Below are the code and all the weights of a small trained network. Each question names an input and a class and asks about switching units off, where a switched-off unit gives its printed mean instead of its output.

import numpy as np


def w(rows, s, z=0):
    codes = np.array(rows[::2]) - 128.0
    scale = np.full(codes.shape[1], s)
    scale[-1] = z or s
    return codes * scale


def f(y):
    return y / 2 * (1 + np.tanh(0.7978845608 * (y + 0.044715 * y**3)))


def log_softmax(a):
    a = a - a.max(-1, keepdims=True)
    return a - np.log(np.exp(a).sum(-1, keepdims=True))


def net(x, mask):
    res = np.array(x, float).reshape(1, 4) / 4 @ E
    y = f(res @ A[0][:, :-1].T + A[0][:, -1])
    res = res + np.where(mask, y, B[0][:, -1]) @ B[0][:, :-1]
    return log_softmax(res[-1] @ U[:, :-1].T + U[:, -1])


A, B = {}, {}
E = w([
[153,20,154,94,162],'x0',
[72,129,81,140,200],'x1',
[2,83,118,246,67],'x2',
[171,48,154,56,42],'x3',
],0.0093)
A[0] = w([
[118,76,118,127,162,198],'N1',
[175,163,212,43,112,199],'N2',
[67,94,141,192,86,194],'N3',
[134,213,60,210,125,254],'N4',
[232,112,135,113,91,169],'N5',
[120,147,130,95,191,201],'N6',
[219,127,147,4,119,140],'N7',
[181,127,176,48,138,222],'N8',
[247,135,146,81,122,219],'N9',
[127,246,86,104,170,179],'N10',
[92,77,62,93,194,209],'N11',
[67,131,42,180,91,175],'N12',
],0.013,0.0046)
B[0] = w([
[88,159,83,177,76,158],'N1',
[199,69,110,100,167,226],'N2',
[97,89,228,222,102,224],'N3',
[170,167,177,118,245,244],'N4',
[166,69,153,122,102,205],'N5',
[98,192,90,109,93,176],'N6',
[96,102,111,69,141,253],'N7',
[142,54,49,66,108,223],'N8',
[167,81,84,74,144,242],'N9',
[197,179,113,110,172,228],'N10',
[86,180,91,163,51,177],'N11',
[143,97,176,167,130,224],'N12',
],0.011,0.014)
U = w([
[169,4,92,111,144,23],'0',
[174,203,163,127,191,170],'1',
[86,69,250,224,122,253],'2',
[80,170,72,153,93,104],'3',
],0.012,0.00062)

Each question gives the input, the list of numbers given to net, and the class t.
The units are the neurons (one row each of A and B). Each row of codes is followed by its name. A weight is (code - 128) times the scale printed after its matrix; where a second scale follows, it is the last column's (A, B and U).
mask holds one flag per neuron, in row order. A switched-off neuron (its flag False) gives its mean, the last column of its row in B, instead of its output. The means were averaged over made-up inputs and are rounded, as every weight is.
A unit's drop is (log p(t) with every unit on - log p(t) with that unit switched off) / (log p(t) with every unit on - log p(t) with every unit switched off).
The circuit of an input: a set's keep is (log p(t) with only the set's units on - log p(t) with every unit switched off) / (log p(t) with every unit on - log p(t) with every unit switched off). Starting from all 12 units, units are removed one at a time, each time the one whose removal leaves the highest keep (on an exact tie, the one counted first), for as long as the keep stays at least 0.8.
circuit, biggest first: the units of the circuit, biggest drop first
most important unit: the unit with the biggest drop
top k neurons: the k neurons with the biggest drops, biggest first
drop of u: that unit's drop, to one decimal
input [-2,3,-6,-3], class 1: most important unit	N10
input [3,8,-6,-2], class 3: circuit, biggest first	[N11, N6]
input [-7,-7,4,-4], class 2: top 3 neurons	[N3, N12, N9]
input [4,2,-3,-6], class 1: top 3 neurons	[N10, N8, N7]
input [-8,8,4,-3], class 1: top 2 neurons	[N4, N10]
input [7,4,-6,-6], class 3: top 2 neurons	[N11, N6]
input [-2,-2,0,-4], class 1: drop of N12	0.0
input [5,0,2,1], class 2: drop of N9	0.1
input [-3,-3,-1,-5], class 1: drop of N4	0.0
input [7,3,-5,-8], class 3: drop of N11	0.1
input [6,-4,0,-8], class 1: top 2 neurons	[N3, N8]
